Look-ups in named tables: a row name and a column name give one cell, copied from the table.

Table Tunim
,Vadivi,Birig,Kika,Raluner,Gefubin
Futuba,0.797,0.597,0.425,0.951,0.904
Suve,0.735,0.926,0.400,0.292,0.217
Tem,0.451,0.246,0.795,0.366,0.833
Lokiru,0.928,0.565,0.576,0.537,0.466
Melediz,0.808,0.315,0.922,0.714,0.270
Gulafu,0.767,0.722,0.149,0.412,0.371
Nata,0.696,0.934,0.226,0.475,0.768

Lokiru, Raluner => 0.537
Melediz, Vadivi => 0.808
Futuba, Gefubin => 0.904
Melediz, Birig => 0.315
Nata, Kika => 0.226
Futuba, Birig => 0.597
Tem, Birig => 0.246
Gulafu, Vadivi => 0.767
Melediz, Raluner => 0.714

Table Fopazig
|  | Volo | Pas | Dezizak |
|---|---|---|---|
| Kebakon | 5.528 | 8.612 | 7.577 |
| Vav | 2.517 | 7.982 | 4.804 |
| Kodot | 2.979 | 7.695 | 2.633 |
| Vub | 5.311 | 3.080 | 5.656 |
| Tasov | 2.886 | 0.756 | 5.604 |
| Nituri | 3.309 | 8.649 | 4.126 |
| Rekik | 4.332 | 3.474 | 5.702 |
| Fof | 4.670 | 0.697 | 5.800 |
| Noluvu | 9.188 | 2.510 | 6.797 |

What is the Pas of Nituri in Fopazig? 8.649
What is the Volo of Vub in Fopazig? 5.311
What is the Pas of Vav in Fopazig? 7.982
What is the Pas of Tasov in Fopazig? 0.756
What is the Pas of Kebakon in Fopazig? 8.612
What is the Volo of Kodot in Fopazig? 2.979
What is the Pas of Vub in Fopazig? 3.080
What is the Dezizak of Vav in Fopazig? 4.804
What is the Dezizak of Tasov in Fopazig? 5.604
What is the Volo of Vav in Fopazig? 2.517
What is the Volo of Fof in Fopazig? 4.670
What is the Pas of Kodot in Fopazig? 7.695
What is the Dezizak of Rekik in Fopazig? 5.702
What is the Dezizak of Fof in Fopazig? 5.800
What is the Dezizak of Kodot in Fopazig? 2.633
What is the Volo of Nituri in Fopazig? 3.309
What is the Volo of Tasov in Fopazig? 2.886
What is the Pas of Rekik in Fopazig? 3.474

Rem:
fields: Lapezi, Didukav, Zud, Kobep, Geb, Mudola, Boset, Dabugi
Feziz: [1.59, -1.49, 0.34, -1.73, -2.28, -5.14, -1.16, -4.22]
Tupe: [3.18, -0.59, 3.51, -3.48, -4.15, 3.41, 1.24, -0.53]
Disu: [-3.34, -2.01, -0.49, 2.43, -0.13, 5.52, 3.08, 3.43]
Fikoz: [-2.83, -3.40, -4.78, 2.95, 1.41, -4.37, -1.20, -2.60]
Sib: [0.16, -3.91, -1.14, -0.90, -3.66, -0.70, 0.33, -2.73]
Seko: [-0.39, 0.03, 1.13, -0.83, -0.10, 3.23, -0.32, 0.50]

Boset of Feziz = -1.16
Didukav of Feziz = -1.49
Mudola of Seko = 3.23
Geb of Tupe = -4.15
Lapezi of Feziz = 1.59
Kobep of Sib = -0.90
Zud of Sib = -1.14
Zud of Disu = -0.49

Nodag:
cols = Piz, Rir, Kazenuk
Vug: [103, 115, 150]
Mavafet: [113, 107, 146]
Gubob: [128, 169, 230]
Dafesu: [130, 111, 115]
Dav: [111, 100, 52]
Latud: [134, 136, 162]
Zuvogud: [123, 141, 123]
Meve: [140, 66, 11]
Mefo: [126, 80, 120]
Niman: [136, 108, 117]

What is the Piz of Zuvogud in Nodag?
123
What is the Rir of Dafesu in Nodag?
111
What is the Rir of Gubob in Nodag?
169
What is the Kazenuk of Vug in Nodag?
150
What is the Kazenuk of Mefo in Nodag?
120
What is the Piz of Meve in Nodag?
140
What is the Piz of Mavafet in Nodag?
113
What is the Piz of Dav in Nodag?
111
What is the Piz of Vug in Nodag?
103
What is the Rir of Mefo in Nodag?
80
What is the Piz of Dafesu in Nodag?
130
What is the Piz of Latud in Nodag?
134
What is the Kazenuk of Gubob in Nodag?
230
What is the Kazenuk of Niman in Nodag?
117
What is the Rir of Meve in Nodag?
66

Faluta
|  | Murad | Zamav | Vus | Baduto | Gigovav | Non | Vakobek | Nuf | Setef | Zus |
|---|---|---|---|---|---|---|---|---|---|---|
| Gofu | 113 | 5 | 71 | 122 | 75 | 126 | 203 | 162 | 142 | 123 |
| Vigu | 10 | 185 | 120 | 63 | 115 | 40 | 59 | 147 | 67 | 96 |
| Tavara | 168 | 153 | 156 | 237 | 88 | 103 | 86 | 77 | 97 | 97 |
| Noraga | 100 | 105 | 111 | 113 | 110 | 146 | 120 | 88 | 120 | 97 |
| Fugula | 85 | 13 | 40 | 157 | 90 | 87 | 237 | 161 | 109 | 123 |

What is the Non of Fugula in Faluta? 87
What is the Vus of Fugula in Faluta? 40
What is the Non of Vigu in Faluta? 40
What is the Nuf of Fugula in Faluta? 161
What is the Zamav of Noraga in Faluta? 105
What is the Setef of Tavara in Faluta? 97
What is the Vus of Tavara in Faluta? 156
What is the Zus of Vigu in Faluta? 96
What is the Nuf of Vigu in Faluta? 147
What is the Vus of Gofu in Faluta? 71
Which row has the largest Nuf? Gofu

